Each row has a name. After each piece below comes the name of the row it's from, unless a question asks for something else. Each question is about the rows just above it. Places in a row count from 0.

Mozig: [ 96  89 118 101 102  98 118  90 106  97  84  99 110  98 102 122 113 103
 123 104 124  94 102  95 135 108  88  99 131 138  91 131  93 106  93  94
  89  98  94 103  96]
buzi: [102 114  89  90  86  94  97 107  90 117 117  90  88  85  94  88  86  96
  93  92  99 112 110 103 103  93  89  91  89  92 130 105  91  91 124 112
 109  90  90  95 106]
Lor: [ 90  89  94  97 107  90 152 128 168 117 125 163 160 166 158 170 162 169
 151 157 160 134 144 153 120 152 157 161 166 157  98 115 162 163 117 156
 133 154 158 151 136]
Nezi: [134 139 167 170 159 149 164 145 154 141 138 164 169 164 158 168 159 169
 143 168 169 173 143 162 128 147 153 147 144 150 142 111 158 172 139 146
 146 146 153 148 160]
Kozop: [103  99  95  93  90 100  93  95  98  92 107  86  92  97  95  86  86  89
  86  87  94  94 114  87  81  95  97  84 102 104 102  90  90  93 107  91
  95  97  93  90  98]
Vog: [ 89  85  92 103  97  86 119  88  94  90  80  98 112  96 100 102 102 103
  93 103 101  96  87  95  99  95  93  99 100 100  90  96 158 101  85  91
  89  97  87  91  89]
rog: [ 94  85 105 126 135 105 137  95 132  97  89 105 138 133 100 117 143 108
 118 125  98  91  89  95 119 105 104 105 129 124  92 111 128  99  89  96
  90 103 105 101  90]
Mefon: [139 145 169 172 169 157 158 144 165 136 143 164 160 166 167 168 157 167
 151 169 164 151 145 157 142 147 160 161 160 163 135 147 162 169 137 156
 147 162 166 163 148]
At which places does Nezi hold [159]? : 4 16
Where do [ 90  86  94  97 107  90] appear? : buzi

funo: [ 79  85 129 113 114  80  80  91  90 107  85 119  85  95  83  80  85  85
  85  86  94  91 119 127 124 116 102 113  86  89 104 109 122 116  77 106
 132 108 111  76  89 109 126 123]
nunuk: [170 176 154 165 147 175 180 181 164 164 170 156 149 175 173 171 167 176
 179 172 175 164 137 132 156 156 155 158 175 178 161 150 139 144 177 156
 139 165 155 181 172 157 135 145]
Kab: [ 97  78 104  81 105  80  81  87  80  92  88  97  90  88  84  85  82  86
  80  80 110  85 102  96  94  82 129  92  88  83 108 116 109 122  80  85
  95  84  94  78  85  87  87  84]
which: [170 176 154 165 147 175 180 181 164 164 170 156 149 175 173 171 167 176
 179 172 175 164 137 132 156 156 155 158 175 178 161 150 139 144 177 156
 139 165 155 181 172 157 135 145] : nunuk
which: [109 122 116] : funo
Where do [83 80 85 85 85] appear? : funo

pino: [118 166 131 134 102 161 115]
nufi: [124 160 114 124  87 131 136]
tir: [118 105 139 114  99 100 127]
vus: [128 104 108 104 104 108 108]
nevu: [118 166 139 114  99 100 127]
Riti: [116 103 112 122 174 154 108]
miru: [127 167 118 146 176 136 113]
kinug: [118 105 144 114  99 100 127]
Rened: [149 153 103 127  90  98 126]
nom: [121 134 140 120 173 131 141]
mot: [141  96 138 147  89 156 117]
zul: [122 137 126 100  90 108 169]
which: [149 153 103 127  90  98 126] : Rened
Which row holds [108 104 104 108 108]? : vus
Every place of [108] in vus: : 2 5 6

fum: [132 120 114 117 115]
nibi: [120 116 120 120 182]
voz: [132 132 114 132 115]
which: [132 120 114] : fum
Repeated in voz: : [132]
At which places does nibi hold [182]? : 4
Places of [132] in row voz: : 0 1 3
which: [117 115] : fum
which: [120 120 182] : nibi
The value that nibi holds more than once: : [120]

buba: [103 114  73 108  77 101 102 115  97  78  96 112 106 116  78  96 117  69
 113 114  89]
vareb: [105 124  72 100  91  99 113 115  80 103 101 115  96 115  87  98 116  85
 110 107  93]
baf: [130 132  82 111  98 105 126 121 101 101 101 130  85 132 116 101 126 100
 124 117 100]
somak: [134 142 182 150 148 151 142 144 160 149  79 147 139 145 158 171 131 147
 138 150 179]
Danu: [111 110  98 125  84 109  97 120 118  92 105 112 119 110  90 105 124  84
 117 114 106]
bigu: [132 160 140 145 135 135 161 140 156 163 165 147 143 153 178 150 137 178
 150 153 149]
zoka: [ 96 109  82 109  83 108  96 108  90  93  88 114 114  98  86 116 113  77
 109 100 112]
bupe: [139 133 159 132 160 140 144 135 153 142 131 128 156 140 140 140 139 157
 131 150 131]
Where do [105 124  72 100  91  99 113 115  80 103 101 115  96 115  87  98 116  85
 110 107  93] appear? : vareb
which: [132 160 140 144 135] : bupe
The value that vareb holds more than once: : [115]
which: [107  93] : vareb
Places of [78] in row buba: : 9 14

tasus: [130  95 130 136 102  77 129]
Kon: [122 146  87 130  93 139 160]
mosu: [117 159  89 129 121  89  85]
bina: [ 93 157 128 128  83 128  83]
kelu: [136 136 158 180  87  76 173]
Every place of [128] in bina: : 2 3 5
Which value appears more than once in kelu? : [136]
which: [ 87 130  93 139 160] : Kon
Every place of [89] in mosu: : 2 5

Zasi: [165 164 164 123 114 161  96 101 164 112 124 103  95  96 161  96 164 159
 123  94 162 130 163]
mel: [165 164 108 123 114 161 146 101 108 112  95 103  95  96 161  96  97 159
 149  95 157  99 163]
gusu: [165 164 108 123 114 161 146 101 108 112 139 103  95  96 161  96  97 159
 149  94 157  99 151]
Every place of [123] in Zasi: : 3 18
At which places does Zasi hold [164]? : 1 2 8 16
At which places does mel hold [95]? : 10 12 19
The row with [165 164 108 123 114 161 146 101 108 112 139 103  95  96 161  96  97 159
 149  94 157  99 151] is : gusu
which: [101 164] : Zasi
which: [161  96  97 159 149  94] : gusu

zof: [129 136 113 107 109  90 122 110 113 139 101 112 121 119 135 130 121 122
  92 113 142 126 119 119 123 107 121 155]
guk: [129 136 113 107 109  90 122 112 113 139 101 112 121 119 135 130 117 141
 132 115  85 106 160 119 120 141 147  97]
doz: [127 114 120 101 152 105 143 124 125 124 151 118 123 134 120 124 101 127
 109 142 121 116 137 131 140 157 135 133]
Zogig: [122 127 119 118 111  84 108 108 144 154 114 112 129 111 127 126 111 130
  81 100 146 127 117 120 112 101 110 130]
zuba: [107  78 134 155 104 165 105 118 129 161 108 104 108 124 133 170 141 113
 114 121 103 112 149 106 127 113 163 116]
Tisu: [115 143 114 151 149 123 157 187 130  69 167 141 124 101 131 114 161  92
 142 194 127 132 127 112 166 187 115 120]
vadu: [155 104 167 105 159 131  99 110 144 153 116 118 118 118 135 121 128 152
 141 102 102 108 149 117 114 126 131 106]
dom: [142 174 141 125 122 123 120 122 151 126 136 152 158 134 119 100 128 154
 141 103 153 148 112 146 109 113 101 126]
bazo: [113 165 122 131 122 138 139 133 110 115 113 139 129 133 143 143 113  93
 109 131 122 156 143 136 140 122 137 141]
sel: [128 174 141 125 122 123 120 122 151 126 136 152 158 134 119 100 128 154
 141 103 153 148 112 146 109 113 101 126]
Nuped: [125 128 121 140 122  99 127 142 141 124 122 133 129 101 133 117 123 113
 111 123 145 146 105 126 118 109  99 110]
Every place of [110] in bazo: : 8
which: [114 120 101] : doz
Places of [113] in row bazo: : 0 10 16
[149 117] is in which row? : vadu
[155 104 165 105] is in which row? : zuba

lokid: [ 74 165  74 171  75 165 171 165 165]
lobik: [136 132 128 138 131 127  73 127 122]
bogel: [128 122 133 125 132 126 122 127 131]
At which places does lokid hold [74]? : 0 2
The value that bogel holds more than once: : [122]
which: [128 122 133 125 132 126 122 127 131] : bogel
Which value appears more than once in lobik? : [127]
which: [165 171 165] : lokid

kovo: [129 117 112 136 109 154 116 112 150 121]
zafi: [105 164 147 130 144 182 145 105 136 132]
sak: [133 138 142 128 159 124 133 142 106 149]
Which row holds [128 159 124 133 142 106]? : sak
Which value appears more than once in zafi? : [105]

